Below are the code and all the weights of a small trained network. Each question names an input and a class and asks about switching units off, where a switched-off unit gives its printed mean instead of its output.

import numpy as np


def w(rows, s, z=0):
    codes = np.array(rows[::2]) - 128.0
    scale = np.full(codes.shape[1], s)
    scale[-1] = z or s
    return codes * scale


def f(y):
    return np.maximum(y, 0)


def log_softmax(a):
    a = a - a.max(-1, keepdims=True)
    return a - np.log(np.exp(a).sum(-1, keepdims=True))


def net(x, mask):
    res = np.array(x, float).reshape(1, 7) / 4 @ E
    y = f(res @ A[0][:, :-1].T + A[0][:, -1])
    res = res + np.where(mask, y, B[0][:, -1]) @ B[0][:, :-1]
    return log_softmax(res[-1] @ U[:, :-1].T + U[:, -1])


A, B = {}, {}
E = w([
[144,43,140,127,117,210],'x0',
[84,115,128,247,91,127],'x1',
[170,88,84,118,70,80],'x2',
[173,128,222,135,96,114],'x3',
[128,125,127,128,128,127],'x4',
[225,185,89,144,129,180],'x5',
[128,128,128,128,125,130],'x6',
],0.011)
A[0] = w([
[151,70,128,139,116,248,59],'n0',
[186,120,191,151,116,99,40],'n1',
[83,66,121,116,130,108,148],'n2',
[143,220,143,132,161,64,51],'n3',
[165,171,200,133,133,94,172],'n4',
[119,118,121,189,101,119,45],'n5',
[28,58,183,75,118,64,49],'n6',
[147,151,139,60,171,99,64],'n7',
[104,112,24,171,191,171,159],'n8',
[150,83,174,123,115,159,108],'n9',
[47,116,80,95,184,144,231],'n10',
[133,152,111,221,81,136,43],'n11',
[134,42,134,113,125,195,22],'n12',
[125,108,239,131,115,96,110],'n13',
[92,142,133,235,136,145,121],'n14',
[120,161,147,141,148,165,194],'n15',
[103,161,184,124,205,157,254],'n16',
[110,198,137,125,116,76,2],'n17',
[108,143,158,128,161,113,140],'n18',
[168,63,81,90,45,38,198],'n19',
[95,125,113,227,74,145,58],'n20',
[138,139,137,32,124,141,6],'n21',
[174,156,246,155,94,146,62],'n22',
[163,136,112,29,180,142,234],'n23',
[134,108,139,193,137,116,48],'n24',
[61,157,170,101,140,184,54],'n25',
[154,211,93,147,123,59,157],'n26',
[57,209,184,130,173,212,22],'n27',
[168,69,124,127,139,157,196],'n28',
[161,101,139,50,147,160,16],'n29',
[79,162,85,99,138,131,132],'n30',
[230,161,123,153,143,133,35],'n31',
[244,184,87,166,134,214,115],'n32',
],0.011,0.0074)
B[0] = w([
[72,160,136,192,157,35,192],'n0',
[123,147,58,85,135,89,148],'n1',
[133,210,149,127,119,184,184],'n2',
[73,123,113,173,151,106,180],'n3',
[107,130,110,122,79,106,188],'n4',
[136,104,157,76,187,105,147],'n5',
[138,220,166,107,187,202,210],'n6',
[103,74,169,104,147,111,173],'n7',
[147,182,88,79,66,72,217],'n8',
[95,154,114,164,115,97,163],'n9',
[165,154,138,130,86,121,237],'n10',
[106,65,187,68,163,147,160],'n11',
[78,171,100,160,193,2,168],'n12',
[128,171,76,102,94,144,184],'n13',
[127,77,196,66,115,115,191],'n14',
[167,104,127,157,105,139,182],'n15',
[193,79,127,168,89,116,236],'n16',
[98,163,112,172,195,49,152],'n17',
[148,107,147,166,138,164,163],'n18',
[228,100,127,175,142,135,216],'n19',
[123,65,139,72,147,136,179],'n20',
[117,76,162,75,162,99,159],'n21',
[137,166,49,69,82,92,176],'n22',
[91,77,168,122,96,131,249],'n23',
[133,105,138,97,141,104,142],'n24',
[186,133,134,143,160,123,163],'n25',
[91,138,175,182,147,103,204],'n26',
[201,92,63,131,181,113,183],'n27',
[108,153,158,184,122,115,192],'n28',
[87,67,130,112,139,109,161],'n29',
[109,134,115,111,88,93,176],'n30',
[115,156,142,106,144,170,170],'n31',
[131,187,173,111,158,192,230],'n32',
],0.009,0.013)
U = w([
[86,138,155,169,81,126,251],'0',
[1,163,113,217,225,33,81],'1',
[52,33,161,14,176,116,69],'2',
[95,138,137,166,71,144,229],'3',
[95,250,136,90,217,217,91],'4',
[99,192,20,37,47,76,83],'5',
[235,82,90,199,192,115,74],'6',
[31,64,23,210,90,235,80],'7',
],0.008,0.015)

Each question gives the input, the list of numbers given to net, and the class t.
The units are the neurons (one row each of A and B). Each row of codes is followed by its name. A weight is (code - 128) times the scale printed after its matrix; where a second scale follows, it is the last column's (A, B and U).
mask holds one flag per neuron, in row order. A switched-off neuron (its flag False) gives its mean, the last column of its row in B, instead of its output. The means were averaged over made-up inputs and are rounded, as every weight is.
A unit's drop is (log p(t) with every unit on - log p(t) with that unit switched off) / (log p(t) with every unit on - log p(t) with every unit switched off).
The circuit of an input: a set's keep is (log p(t) with only the set's units on - log p(t) with every unit switched off) / (log p(t) with every unit on - log p(t) with every unit switched off). Starting from the 12 units with the biggest drops (on a tie, the unit counted first), units are removed one at a time, each time the one whose removal leaves the highest keep (on an exact tie, the one counted first), for as long as the keep stays at least 0.8.
units of the circuit, in order: the units of the circuit, biggest drop first
most important unit: the unit with the biggest drop
k most important neurons: the k neurons with the biggest drops, biggest first
input [1,1,1,-2,-1,5,-3], class 4: units of the circuit, in order -> [n32]
input [-2,3,-7,-3,1,2,-4], class 6: units of the circuit, in order -> [n27; n16]
input [-4,-6,1,8,-6,-7,2], class 5: 3 most important neurons -> [n13; n22; n4]
input [-8,-1,-3,-8,-1,5,7], class 1: 3 most important neurons -> [n26; n3; n17]
input [-4,-8,8,4,4,-5,1], class 2: 2 most important neurons -> [n21; n7]
input [4,7,6,-3,5,7,-3], class 2: units of the circuit, in order -> [n11; n20]
input [-7,5,5,5,-4,3,0], class 1: units of the circuit, in order -> [n26; n17]
input [4,5,3,-3,-6,-8,5], class 4: units of the circuit, in order -> [n6; n2]
input [8,3,3,6,0,-1,6], class 1: 2 most important neurons -> [n12; n0]
input [-6,2,-5,-8,1,3,-2], class 5: 2 most important neurons -> [n8; n30]
input [4,3,7,-1,-3,-2,-4], class 6: 2 most important neurons -> [n19; n23]
input [4,6,-8,7,4,8,6], class 4: 2 most important neurons -> [n32; n31]
input [8,4,-6,6,3,-6,2], class 1: 3 most important neurons -> [n12; n0; n9]
input [1,8,-5,6,-5,-5,7], class 2: units of the circuit, in order -> [n14; n20]
input [-3,4,-4,-3,-4,8,-5], class 4: 2 most important neurons -> [n32; n23]
input [4,-1,-8,4,2,6,2], class 6: most important unit -> n27
input [8,3,5,-8,5,6,-2], class 1: 3 most important neurons -> [n0; n12; n28]
input [3,-2,8,-7,5,8,3], class 4: 3 most important neurons -> [n32; n16; n31]
input [8,-7,2,-7,-4,8,-4], class 1: 2 most important neurons -> [n0; n12]
input [-8,-2,-6,8,-7,7,-1], class 1: units of the circuit, in order -> [n3]
input [8,1,7,2,-5,-1,2], class 1: units of the circuit, in order -> [n12; n0]
input [2,1,4,8,5,0,1], class 5: units of the circuit, in order -> [n22; n1]
input [-2,-3,-5,1,-3,-2,4], class 6: units of the circuit, in order -> [n27; n16; n25]
